Below are the code and all the weights of a small trained network. Each question names an input and a target symbol and asks about switching units off, where a switched-off unit gives its printed mean instead of its output.

import numpy as np


def w(rows, s, z=0):
    codes = np.array(rows[::2]) - 128.0
    scale = np.full(codes.shape[1], s)
    scale[-1] = z or s
    return codes * scale


def f(y):
    return np.maximum(y, 0)


def softmax(a):
    e = np.exp(a - a.max(-1, keepdims=True))
    return e / e.sum(-1, keepdims=True)


def log_softmax(a):
    a = a - a.max(-1, keepdims=True)
    return a - np.log(np.exp(a).sum(-1, keepdims=True))


def net(x, mask):
    ids = ['αβεζηθλμπστφψω'.index(c) for c in x.split()]
    T = len(ids)
    res = E[ids] + P[:T]
    r = res
    for j in range(2):
        rows = slice(3 * j, 3 * j + 3)
        q, k, v = (r @ M[0][rows].T for M in (Q, K, V))
        z = softmax(np.where(np.tri(T) > 0, q @ k.T / 3**0.5, -1e9)) @ v
        o = O[0][rows]
        res = res + np.where(mask[j], z, o[:, -1]) @ o[:, :-1]
    y = f(res @ A[0][:, :-1].T + A[0][:, -1])
    res = res + np.where(mask[2:18], y, B[0][:, -1]) @ B[0][:, :-1]
    return log_softmax(res[-1] @ U[:, :-1].T + U[:, -1])


Q, K, V, O, A, B = {}, {}, {}, {}, {}, {}
E = w([
[156,60,51,59],'α',
[143,112,160,213],'β',
[38,87,73,157],'ε',
[138,116,172,212],'ζ',
[139,112,164,203],'η',
[203,204,114,88],'θ',
[69,222,25,155],'λ',
[101,38,128,162],'μ',
[73,111,119,29],'π',
[96,252,179,179],'σ',
[163,116,248,127],'τ',
[14,164,199,121],'φ',
[111,210,213,111],'ψ',
[2,150,99,154],'ω',
],0.022)
P = w([
[148,175,251,132],'0',
[146,125,159,130],'1',
[131,138,144,133],'2',
[124,141,130,129],'3',
[119,141,123,131],'4',
[117,144,120,131],'5',
[119,143,117,133],'6',
[116,145,112,130],'7',
[114,141,108,131],'8',
[114,148,108,128],'9',
[119,146,107,134],'10',
],0.014)
Q[0] = w([
[150,80,58,115],'H0',
[143,145,25,94],'H0',
[1,120,119,141],'H0',
[90,98,107,91],'H1',
[144,111,36,78],'H1',
[151,60,156,79],'H1',
],0.011)
K[0] = w([
[118,134,75,94],'H0',
[160,108,139,90],'H0',
[4,127,121,76],'H0',
[91,140,96,159],'H1',
[135,118,45,137],'H1',
[224,95,115,93],'H1',
],0.014)
V[0] = w([
[72,126,118,162],'H0',
[141,151,130,149],'H0',
[126,138,104,118],'H0',
[65,172,129,171],'H1',
[107,184,176,87],'H1',
[94,154,75,3],'H1',
],0.014)
O[0] = w([
[120,115,206,38,109],'H0',
[145,158,117,196,141],'H0',
[148,206,140,178,112],'H0',
[96,228,107,139,177],'H1',
[133,55,134,3,255],'H1',
[117,55,97,130,129],'H1',
],0.0046,0.011)
A[0] = w([
[157,113,178,33,138],'N0',
[105,124,130,66,13],'N1',
[144,89,181,93,12],'N2',
[233,164,46,187,97],'N3',
[124,178,92,49,80],'N4',
[85,97,163,130,137],'N5',
[93,160,110,102,117],'N6',
[213,66,151,21,113],'N7',
[92,41,76,140,114],'N8',
[134,195,153,182,244],'N9',
[152,4,172,129,188],'N10',
[98,76,131,200,145],'N11',
[153,133,89,91,254],'N12',
[173,160,201,111,162],'N13',
[69,116,114,128,128],'N14',
[158,151,201,108,139],'N15',
],0.012,0.004)
B[0] = w([
[165,119,94,72,250],'N0',
[157,157,169,210,175],'N1',
[75,180,179,120,173],'N2',
[88,109,183,69,203],'N3',
[140,108,140,118,229],'N4',
[135,181,143,73,172],'N5',
[111,74,168,175,181],'N6',
[83,112,74,138,247],'N7',
[166,254,109,185,165],'N8',
[90,112,53,186,200],'N9',
[134,53,204,180,202],'N10',
[137,248,173,128,146],'N11',
[113,67,140,151,200],'N12',
[191,116,83,137,224],'N13',
[187,137,114,76,165],'N14',
[157,170,86,110,210],'N15',
],0.0078,0.012)
U = w([
[155,91,10,112,245],'α',
[141,204,76,93,44],'β',
[22,164,160,132,91],'ε',
[116,161,88,142,100],'ζ',
[64,139,53,167,107],'η',
[128,101,143,181,225],'θ',
[167,66,24,215,18],'λ',
[192,93,135,122,126],'μ',
[123,186,75,160,71],'π',
[152,160,62,163,63],'σ',
[122,126,94,145,45],'τ',
[88,192,163,86,39],'φ',
[92,135,198,161,202],'ψ',
[62,52,140,95,254],'ω',
],0.013,0.0033)

Each question gives the input, a string of symbols that net reads in full, and the target symbol t.
The units are the heads (3 rows each of Q, K, V and O) and the neurons (one row each of A and B). Each row of codes is followed by its name. A weight is (code - 128) times the scale printed after its matrix; where a second scale follows, it is the last column's (O, A, B and U).
mask holds one flag per unit, heads first, then neurons. A switched-off unit (its flag False) gives its mean, the last column of its rows in O or B, instead of its output. The means were averaged over made-up inputs and are rounded, as every weight is.
A unit's drop is (log p(t) with every unit on - log p(t) with that unit switched off) / (log p(t) with every unit on - log p(t) with every unit switched off).
The circuit of an input: a set's keep is (log p(t) with only the set's units on - log p(t) with every unit switched off) / (log p(t) with every unit on - log p(t) with every unit switched off). Starting from the 12 units with the biggest drops (on a tie, the unit counted first), units are removed one at a time, each time the one whose removal leaves the highest keep (on an exact tie, the one counted first), for as long as the keep stays at least 0.8.
units of the circuit, in order: the units of the circuit, biggest drop first
unit that matters most: the unit with the biggest drop
top k neurons: the k neurons with the biggest drops, biggest first
which heads matter: for each layer, one digit per head in row order, 1 if its drop is at least 0.15 and else 0, layers parted by /
drop when u is switched off: that unit's drop, to one decimal
input ψ θ θ μ θ τ β ψ η θ ζ, target ω: which heads matter : 01
input ψ μ θ α τ π ω, target ε: which heads matter : 11
input φ φ τ π α β σ, target β: top 2 neurons : (N10 N15)
input θ ψ ψ, target β: units of the circuit, in order : (N10 N15 N13)
input β ψ θ θ θ α μ, target ψ: unit that matters most : N10
input β π π ψ ψ ψ ω, target ε: top 4 neurons : (N13 N0 N6 N15)
input π σ ζ, target ψ: top 3 neurons : (N10 N11 N0)
input π ψ τ η, target ψ: units of the circuit, in order : (N0 N11)
input τ ω ψ ζ, target μ: which heads matter : 11
input ψ ψ τ θ π μ, target ψ: which heads matter : 00
input ψ τ β τ ζ τ ε π π η, target ω: which heads matter : 11
input π π σ μ ζ θ π η ζ, target ψ: which heads matter : 00
input θ ε φ, target φ: which heads matter : 10
input β π θ, target α: which heads matter : 00
input β θ π π θ θ π θ π θ, target ω: top 2 neurons : (N3 N13)
input π π β π ε, target π: top neuron : (N8)
input ψ θ α ψ θ θ ζ β, target ω: which heads matter : 01
input π ε β, target ψ: which heads matter : 01
input θ θ π ψ π θ, target ω: which heads matter : 11
input π θ θ θ τ ψ θ β, target ψ: which heads matter : 00
input θ τ π θ ζ β η π ε, target π: top 2 neurons : (N8 N11)
input ψ π η, target ω: which heads matter : 01
input θ ω α, target λ: which heads matter : 01
input π θ π ψ η, target ψ: top neuron : (N10)
input η θ π ε θ σ π φ, target φ: drop when N14 is switched off : 0.1
input θ ψ σ θ π θ τ α, target λ: drop when N10 is switched off : 0.2
input ψ θ α τ η ε ζ, target ω: drop when H1 is switched off : 1.3
input θ θ π θ θ ω ψ, target β: drop when N13 is switched off : 0.1
